Below is a small trained network, with its code and all its weights. Each question gives an input and a class and asks what happens when units are switched off, that is, made to give their printed mean instead of their output.

import numpy as np


def w(rows, s, z=0):
    codes = np.array(rows[::2]) - 128.0
    scale = np.full(codes.shape[1], s)
    scale[-1] = z or s
    return codes * scale


def f(y):
    return y / 2 * (1 + np.tanh(0.7978845608 * (y + 0.044715 * y**3)))


def log_softmax(a):
    a = a - a.max(-1, keepdims=True)
    return a - np.log(np.exp(a).sum(-1, keepdims=True))


def net(x, mask):
    res = np.array(x, float).reshape(1, 7) / 4 @ E
    y = f(res @ A[0][:, :-1].T + A[0][:, -1])
    res = res + np.where(mask, y, B[0][:, -1]) @ B[0][:, :-1]
    return log_softmax(res[-1] @ U[:, :-1].T + U[:, -1])


A, B = {}, {}
E = w([
[131,125,135,123,127,133,128],'x0',
[201,74,77,188,212,186,21],'x1',
[62,114,43,97,219,186,249],'x2',
[132,254,202,221,132,216,177],'x3',
[93,148,117,136,142,112,105],'x4',
[17,127,209,121,201,115,50],'x5',
[113,131,131,129,134,123,122],'x6',
],0.0054)
A[0] = w([
[30,181,126,144,211,61,82,254],'neuron 1',
[50,207,180,14,3,8,222,134],'neuron 2',
[196,84,78,225,211,182,37,87],'neuron 3',
[69,132,73,84,214,201,194,75],'neuron 4',
[1,126,220,128,239,109,63,198],'neuron 5',
[133,211,174,178,151,211,146,71],'neuron 6',
[41,132,249,92,210,114,63,172],'neuron 7',
[63,203,179,93,65,66,198,82],'neuron 8',
[141,211,176,222,159,182,156,71],'neuron 9',
[99,39,67,39,134,70,97,67],'neuron 10',
[139,228,146,234,147,184,149,98],'neuron 11',
[81,131,45,118,205,189,202,97],'neuron 12',
[194,153,147,152,22,115,64,150],'neuron 13',
[121,34,30,64,158,4,87,139],'neuron 14',
[152,154,188,207,43,75,34,93],'neuron 15',
[167,168,186,172,58,59,40,87],'neuron 16',
[78,107,85,111,216,201,205,84],'neuron 17',
[122,239,168,192,164,185,142,137],'neuron 18',
[122,218,153,221,132,195,145,73],'neuron 19',
],0.0049,0.0038)
B[0] = w([
[192,129,127,148,135,109,193,241],'neuron 1',
[130,139,69,166,237,254,43,247],'neuron 2',
[86,131,73,133,207,209,55,215],'neuron 3',
[30,58,146,151,63,110,133,167],'neuron 4',
[182,190,87,171,137,107,171,253],'neuron 5',
[95,173,191,31,102,65,74,167],'neuron 6',
[167,161,39,201,106,94,188,223],'neuron 7',
[109,128,106,91,204,205,47,170],'neuron 8',
[123,187,200,51,116,92,72,176],'neuron 9',
[120,168,192,48,118,94,65,170],'neuron 10',
[150,175,171,68,119,101,97,190],'neuron 11',
[60,49,147,159,43,93,141,175],'neuron 12',
[102,79,104,196,100,107,168,187],'neuron 13',
[178,195,206,23,134,87,112,221],'neuron 14',
[62,32,140,163,79,115,143,184],'neuron 15',
[25,14,144,179,90,129,140,175],'neuron 16',
[42,44,133,144,71,88,133,170],'neuron 17',
[143,175,157,73,132,80,125,202],'neuron 18',
[133,168,178,47,102,81,78,174],'neuron 19',
],0.0061,0.0044)
U = w([
[132,151,200,11,111,60,63,27],'0',
[88,120,89,166,208,255,33,39],'1',
[3,41,141,204,32,92,147,20],'2',
[178,122,129,161,131,124,165,253],'3',
[165,128,128,154,129,125,150,205],'4',
[200,149,75,178,106,105,191,169],'5',
],0.0087,0.004)

Each question gives the input, the list of numbers given to net, and the class t.
The units are the neurons (one row each of A and B). Each row of codes is followed by its name. A weight is (code - 128) times the scale printed after its matrix; where a second scale follows, it is the last column's (A, B and U).
mask holds one flag per neuron, in row order. A switched-off neuron (its flag False) gives its mean, the last column of its row in B, instead of its output. The means were averaged over made-up inputs and are rounded, as every weight is.
A unit's drop is (log p(t) with every unit on - log p(t) with that unit switched off) / (log p(t) with every unit on - log p(t) with every unit switched off).
The circuit of an input: a set's keep is (log p(t) with only the set's units on - log p(t) with every unit switched off) / (log p(t) with every unit on - log p(t) with every unit switched off). Starting from the 12 units with the biggest drops (on a tie, the unit counted first), units are removed one at a time, each time the one whose removal leaves the highest keep (on an exact tie, the one counted first), for as long as the keep stays at least 0.8.
units of the circuit, in order: the units of the circuit, biggest drop first
most important unit: the unit with the biggest drop
top k neurons: the k neurons with the biggest drops, biggest first
drop of u: that unit's drop, to one decimal
input [-6,-7,-8,-7,-1,-3,0], class 2: top 2 neurons => (neuron 16; neuron 13)
input [-5,-3,-1,3,-3,6,5], class 5: units of the circuit, in order => (neuron 7; neuron 5; neuron 1)
input [-5,-7,8,2,3,-4,1], class 2: most important unit => neuron 12
input [6,-8,4,6,1,-1,6], class 1: top 3 neurons => (neuron 2; neuron 8; neuron 14)
input [0,-7,-6,-3,-4,-5,-6], class 1: units of the circuit, in order => (neuron 2; neuron 8)
input [7,-5,3,-6,2,7,5], class 5: units of the circuit, in order => (neuron 7; neuron 5)
input [3,-7,-6,-3,-6,-6,-5], class 1: units of the circuit, in order => (neuron 2; neuron 8)
input [1,4,7,-2,0,6,-7], class 2: units of the circuit, in order => (neuron 17; neuron 12)
input [3,1,5,-4,-6,8,0], class 5: units of the circuit, in order => (neuron 5; neuron 7; neuron 1)
input [4,2,-7,-6,-2,8,0], class 5: top 2 neurons => (neuron 7; neuron 5)
input [-6,2,-7,-6,-6,5,-1], class 2: top 2 neurons => (neuron 16; neuron 15)
input [-3,-4,-7,4,-5,2,-4], class 2: units of the circuit, in order => (neuron 16; neuron 15)
input [-1,8,-8,-7,-1,-6,-5], class 1: top 2 neurons => (neuron 3; neuron 1)
input [-7,3,1,-8,-6,-2,-3], class 0: top 2 neurons => (neuron 14; neuron 10)
input [0,4,-1,-8,2,-1,8], class 0: units of the circuit, in order => (neuron 14)
input [7,6,6,5,2,7,2], class 5: top 4 neurons => (neuron 5; neuron 7; neuron 1; neuron 2)
input [-5,3,4,6,5,1,4], class 0: drop of neuron 11 => 0.1
input [-6,4,-8,-7,-4,3,2], class 2: drop of neuron 18 => 0.1
input [2,3,-3,7,5,3,-3], class 0: drop of neuron 6 => 0.2
input [0,-8,7,3,-4,8,-7], class 1: units of the circuit, in order => (neuron 2)
input [8,6,8,3,6,-8,1], class 2: drop of neuron 12 => 0.3
